Here is a tiny trained network, its code and every weight. The questions are about switching its units off for an input and a target symbol, where a switched-off unit gives its printed mean instead of its output.

import numpy as np


def w(rows, s, z=0):
    codes = np.array(rows[::2]) - 128.0
    scale = np.full(codes.shape[1], s)
    scale[-1] = z or s
    return codes * scale


def norm(h):
    return h / np.sqrt((h * h).mean(-1, keepdims=True) + 1e-5)


def f(y):
    return y / 2 * (1 + np.tanh(0.7978845608 * (y + 0.044715 * y**3)))


def softmax(a):
    e = np.exp(a - a.max(-1, keepdims=True))
    return e / e.sum(-1, keepdims=True)


def log_softmax(a):
    a = a - a.max(-1, keepdims=True)
    return a - np.log(np.exp(a).sum(-1, keepdims=True))


def net(x, mask):
    ids = ['ΓΩεηξτ'.index(c) for c in x.split()]
    T = len(ids)
    res = E[ids] + P[:T]
    u = 0
    for l in range(2):
        q, k, v = (norm(res) @ M[l].T for M in (Q, K, V))
        z = softmax(np.where(np.tri(T) > 0, q @ k.T / 3**0.5, -1e9)) @ v
        res = res + np.where(mask[u], z, O[l][:, -1]) @ O[l][:, :-1]
        u += 1
        y = f(norm(res) @ A[l][:, :-1].T + A[l][:, -1])
        res = res + np.where(mask[u : u + 4], y, B[l][:, -1]) @ B[l][:, :-1]
        u += 4
    return log_softmax(norm(res)[-1] @ U[:, :-1].T + U[:, -1])


Q, K, V, O, A, B = {}, {}, {}, {}, {}, {}
E = w([
[214,101,196,143],'Γ',
[240,179,77,89],'Ω',
[62,162,8,85],'ε',
[38,213,133,177],'η',
[157,167,128,170],'ξ',
[159,162,93,85],'τ',
],0.012)
P = w([
[30,174,254,180],'0',
[128,77,121,141],'1',
[131,108,109,144],'2',
[111,165,124,149],'3',
[113,179,118,149],'4',
[111,174,109,141],'5',
[134,177,98,144],'6',
[117,167,94,139],'7',
[136,175,93,137],'8',
[82,205,25,133],'9',
],0.0097)
Q[0] = w([
[155,254,41,148],'L0H0',
[121,65,74,196],'L0H0',
[171,154,79,250],'L0H0',
],0.0098)
K[0] = w([
[152,255,6,178],'L0H0',
[252,136,127,52],'L0H0',
[158,209,25,68],'L0H0',
],0.0087)
V[0] = w([
[253,150,58,13],'L0H0',
[65,144,173,38],'L0H0',
[69,113,107,87],'L0H0',
],0.0076)
O[0] = w([
[75,146,139,63,254],'L0H0',
[18,146,168,1,80],'L0H0',
[170,215,177,7,96],'L0H0',
],0.0092,0.0047)
A[0] = w([
[188,61,161,149,250],'L0N0',
[88,1,142,233,141],'L0N1',
[170,54,142,77,71],'L0N2',
[203,69,245,101,56],'L0N3',
],0.0077,0.0023)
B[0] = w([
[69,94,234,191,222],'L0N0',
[54,171,209,85,249],'L0N1',
[78,42,244,112,52],'L0N2',
[2,42,227,122,159],'L0N3',
],0.0078,0.0012)
Q[1] = w([
[104,255,165,200],'L1H0',
[53,110,85,89],'L1H0',
[212,112,189,20],'L1H0',
],0.0087)
K[1] = w([
[66,169,35,91],'L1H0',
[206,183,146,65],'L1H0',
[2,107,123,74],'L1H0',
],0.0076)
V[1] = w([
[189,134,197,97],'L1H0',
[251,139,124,147],'L1H0',
[173,174,172,91],'L1H0',
],0.014)
O[1] = w([
[208,86,171,133,3],'L1H0',
[176,184,183,140,165],'L1H0',
[255,131,147,151,196],'L1H0',
],0.019,0.0029)
A[1] = w([
[152,152,179,93,239],'L1N0',
[57,254,181,104,131],'L1N1',
[187,135,53,191,129],'L1N2',
[103,234,119,107,252],'L1N3',
],0.0088,0.0037)
B[1] = w([
[155,128,161,94,157],'L1N0',
[123,80,18,70,206],'L1N1',
[36,119,130,172,172],'L1N2',
[248,121,117,189,254],'L1N3',
],0.012,0.0095)
U = w([
[138,88,137,136,193],'Γ',
[212,189,199,87,156],'Ω',
[73,177,83,6,213],'ε',
[67,158,72,160,104],'η',
[115,183,133,253,2],'ξ',
[213,52,111,32,123],'τ',
],0.013,0.0054)

Each question gives the input, a string of symbols that net reads in full, and the target symbol t.
The units are the heads (3 rows each of Q, K, V and O) and the neurons (one row each of A and B). Each row of codes is followed by its name. A weight is (code - 128) times the scale printed after its matrix; where a second scale follows, it is the last column's (O, A, B and U).
mask holds one flag per unit, layer by layer, with each layer's heads first. A switched-off unit (its flag False) gives its mean, the last column of its rows in O or B, instead of its output. The means were averaged over made-up inputs and are rounded, as every weight is.
A unit's drop is (log p(t) with every unit on - log p(t) with that unit switched off) / (log p(t) with every unit on - log p(t) with every unit switched off).
The circuit of an input: a set's keep is (log p(t) with only the set's units on - log p(t) with every unit switched off) / (log p(t) with every unit on - log p(t) with every unit switched off). Starting from all 10 units, units are removed one at a time, each time the one whose removal leaves the highest keep (on an exact tie, the one counted first), for as long as the keep stays at least 0.8.
circuit, biggest first: the units of the circuit, biggest drop first
top k neurons: the k neurons with the biggest drops, biggest first
k most important neurons of layer l: the k neurons of layer l with the biggest drops, biggest first
input ε Ω Γ η ε ε ξ ε Ω Γ, target η: circuit, biggest first	(L1H0)
input τ τ Ω Γ τ η, target τ: circuit, biggest first	(L0H0, L1N1, L1H0)
input ξ η ε ξ Ω ξ ξ τ, target ξ: top 2 neurons	(L1N2, L0N1)
input ξ Ω Ω, target Ω: 2 most important neurons of layer 1	(L1N1, L1N0)
input τ ξ τ, target ξ: 2 most important neurons of layer 0	(L0N3, L0N0)
input Γ Ω Γ η Γ ξ ε ε ε ξ, target ε: circuit, biggest first	(L1H0, L1N1)
input η Ω Ω ξ Ω, target ξ: circuit, biggest first	(L0H0, L1N2)
input η Ω Ω Ω ε τ τ ξ, target τ: circuit, biggest first	(L0H0, L1N1)
input Ω ε Γ ξ Ω Ω ε ξ Ω τ, target Ω: top 2 neurons	(L1N3, L0N3)
input ξ Γ ε ε Ω ξ ξ ε, target ξ: circuit, biggest first	(L0H0, L1N2, L1H0)
input Ω ξ Ω, target ξ: top 3 neurons	(L0N1, L1N1, L1N2)
input Γ ξ ξ Ω η ξ Γ, target ξ: circuit, biggest first	(L0H0, L1H0)
input Ω η ξ ε η, target ε: top 2 neurons	(L1N1, L1N2)
input Γ Ω ε ξ, target ε: circuit, biggest first	(L1H0)
input Ω η η Ω, target η: circuit, biggest first	(L1H0, L1N1)
input ε η Ω, target η: top 2 neurons	(L1N2, L1N3)
input τ Ω Ω, target Ω: 2 most important neurons of layer 1	(L1N1, L1N3)
input ε τ Ω ε τ η, target τ: 2 most important neurons of layer 1	(L1N1, L1N3)
input η Ω ξ, target Ω: 2 most important neurons of layer 0	(L0N1, L0N3)
input ξ Ω η, target Ω: top neuron	(L0N3)
